Below is a small trained network, with its code and all its weights. Each question gives an input and a class and asks what happens when units are switched off, that is, made to give their printed mean instead of their output.

import numpy as np


def w(rows, s, z=0):
    codes = np.array(rows[::2]) - 128.0
    scale = np.full(codes.shape[1], s)
    scale[-1] = z or s
    return codes * scale


def norm(h):
    return h / np.sqrt((h * h).mean(-1, keepdims=True) + 1e-5)


def f(y):
    return np.maximum(y, 0)


def log_softmax(a):
    a = a - a.max(-1, keepdims=True)
    return a - np.log(np.exp(a).sum(-1, keepdims=True))


def net(x, mask):
    res = np.array(x, float).reshape(1, 4) / 4 @ E
    u = 0
    for l in range(4):
        y = f(norm(res) @ A[l][:, :-1].T + A[l][:, -1])
        res = res + np.where(mask[u : u + 3], y, B[l][:, -1]) @ B[l][:, :-1]
        u += 3
    return log_softmax(norm(res)[-1] @ U[:, :-1].T + U[:, -1])


A, B = {}, {}
E = w([
[135,163,59,72,167,77,177,203,137,127,84,73],'x0',
[132,179,137,168,133,34,56,140,53,134,88,99],'x1',
[252,127,56,171,31,178,61,155,144,209,119,25],'x2',
[151,142,144,74,59,159,194,197,78,71,214,84],'x3',
],0.0039)
A[0] = w([
[137,81,78,52,170,184,187,144,254,153,122,161,11],'L0N0',
[134,124,49,145,232,96,140,85,218,207,47,160,3],'L0N1',
[136,137,18,73,179,97,199,191,188,134,51,120,9],'L0N2',
],0.0085,0.0051)
B[0] = w([
[84,195,74,253,111,187,241,79,96,83,101,100,235],'L0N0',
[71,76,182,98,95,139,57,183,148,41,11,152,253],'L0N1',
[124,138,212,91,211,101,94,101,149,200,251,43,220],'L0N2',
],0.0059,0.007)
A[1] = w([
[204,85,6,87,171,79,181,131,135,204,100,227,47],'L1N0',
[201,89,20,93,171,75,175,124,116,203,114,236,2],'L1N1',
[138,120,81,127,135,152,125,154,183,164,87,61,81],'L1N2',
],0.016,0.0032)
B[1] = w([
[137,206,141,139,64,180,160,144,103,94,179,197,128],'L1N0',
[71,187,180,120,94,186,146,177,126,77,194,14,128],'L1N1',
[198,175,100,83,58,82,91,111,92,165,207,252,254],'L1N2',
],0.0038,0.0063)
A[2] = w([
[132,159,100,161,177,3,115,169,23,129,65,74,5],'L2N0',
[147,108,116,44,94,133,213,255,74,58,165,59,5],'L2N1',
[87,112,98,65,248,58,234,148,129,90,93,200,46],'L2N2',
],0.013,0.0018)
B[2] = w([
[85,146,101,144,131,207,254,103,158,82,151,129,231],'L2N0',
[68,107,149,136,173,99,64,114,168,106,12,168,254],'L2N1',
[243,153,69,118,43,117,63,151,111,195,159,110,252],'L2N2',
],0.0067,0.0082)
A[3] = w([
[151,7,148,130,165,86,174,197,12,117,141,141,1],'L3N0',
[139,39,190,173,154,157,116,91,103,153,166,143,21],'L3N1',
[193,6,77,126,198,83,213,209,46,151,89,161,29],'L3N2',
],0.016,0.00032)
B[3] = w([
[148,171,143,107,102,157,43,103,192,164,136,101,137],'L3N0',
[104,180,130,64,207,73,160,161,142,131,147,64,254],'L3N1',
[38,163,255,207,135,211,151,151,105,25,114,137,128],'L3N2',
],0.0065,0.0043)
U = w([
[111,115,138,129,135,118,99,125,143,115,76,152,130],'0',
[173,134,105,124,98,125,113,134,117,153,146,134,141],'1',
[116,138,111,151,125,162,182,112,135,110,131,128,124],'2',
[121,139,147,102,165,109,131,130,137,140,153,97,120],'3',
[125,115,143,132,130,125,137,140,105,120,136,131,198],'4',
[143,5,126,130,148,111,174,144,98,146,142,139,4],'5',
[141,34,126,131,149,111,169,147,99,141,137,142,15],'6',
[141,23,127,132,148,105,171,145,83,141,138,139,1],'7',
],0.02,0.0069)

Each question gives the input, the list of numbers given to net, and the class t.
The units are the neurons (one row each of A and B). Each row of codes is followed by its name. A weight is (code - 128) times the scale printed after its matrix; where a second scale follows, it is the last column's (A, B and U).
mask holds one flag per neuron, layer by layer. A switched-off neuron (its flag False) gives its mean, the last column of its row in B, instead of its output. The means were averaged over made-up inputs and are rounded, as every weight is.
A unit's drop is (log p(t) with every unit on - log p(t) with that unit switched off) / (log p(t) with every unit on - log p(t) with every unit switched off).
The circuit of an input: a set's keep is (log p(t) with only the set's units on - log p(t) with every unit switched off) / (log p(t) with every unit on - log p(t) with every unit switched off). Starting from all 12 units, units are removed one at a time, each time the one whose removal leaves the highest keep (on an exact tie, the one counted first), for as long as the keep stays at least 0.8.
circuit, biggest first: the units of the circuit, biggest drop first
unit that matters most: the unit with the biggest drop
top k neurons: the k neurons with the biggest drops, biggest first
k most important neurons of layer l: the k neurons of layer l with the biggest drops, biggest first
drop of u: that unit's drop, to one decimal
input [-3,-1,-5,-4], class 1: top 2 neurons => [L2N2; L2N1]
input [-7,5,5,-5], class 3: top 2 neurons => [L2N2; L3N1]
input [5,6,-7,8], class 0: top 2 neurons => [L2N1; L0N0]
input [6,-4,3,1], class 3: top 2 neurons => [L0N2; L2N0]
input [8,7,-2,-7], class 3: top 2 neurons => [L0N2; L0N0]
input [-8,8,1,7], class 2: unit that matters most => L0N2
input [-8,5,-8,-6], class 1: circuit, biggest first => [L2N2; L2N1; L0N1]
input [6,3,-5,-3], class 3: 2 most important neurons of layer 0 => [L0N2; L0N0]
input [-6,-6,0,7], class 0: top 3 neurons => [L2N1; L0N2; L2N0]
input [7,3,-7,0], class 1: top 2 neurons => [L2N2; L3N1]
input [6,6,-2,-5], class 2: top 4 neurons => [L2N0; L2N1; L3N1; L1N2]
input [-7,6,-3,-5], class 3: top 4 neurons => [L3N1; L0N0; L2N1; L0N1]
input [6,-1,0,-5], class 3: top 2 neurons => [L0N2; L2N1]
input [-4,6,2,-5], class 2: top 2 neurons => [L2N0; L2N1]
input [2,-2,-3,-2], class 4: unit that matters most => L2N1
input [5,3,-5,0], class 1: top 2 neurons => [L2N2; L3N1]
input [7,7,6,5], class 2: top 3 neurons => [L2N0; L2N2; L0N1]
input [3,6,-6,-3], class 1: top 2 neurons => [L2N2; L0N0]
input [-8,-2,-7,7], class 3: 2 most important neurons of layer 0 => [L0N1; L0N0]
input [-5,-1,-4,5], class 0: unit that matters most => L0N2
input [2,8,6,-4], class 2: 2 most important neurons of layer 2 => [L2N0; L2N2]
input [-4,8,1,-7], class 2: 2 most important neurons of layer 2 => [L2N0; L2N1]
input [1,-8,3,8], class 0: 2 most important neurons of layer 2 => [L2N1; L2N0]
input [4,8,5,6], class 2: drop of L2N0 => 1.8
input [-1,-3,-8,-7], class 1: drop of L2N2 => 1.1
input [-3,5,1,2], class 2: drop of L2N2 => 0.0
input [-6,6,-6,-2], class 1: drop of L2N1 => 0.2
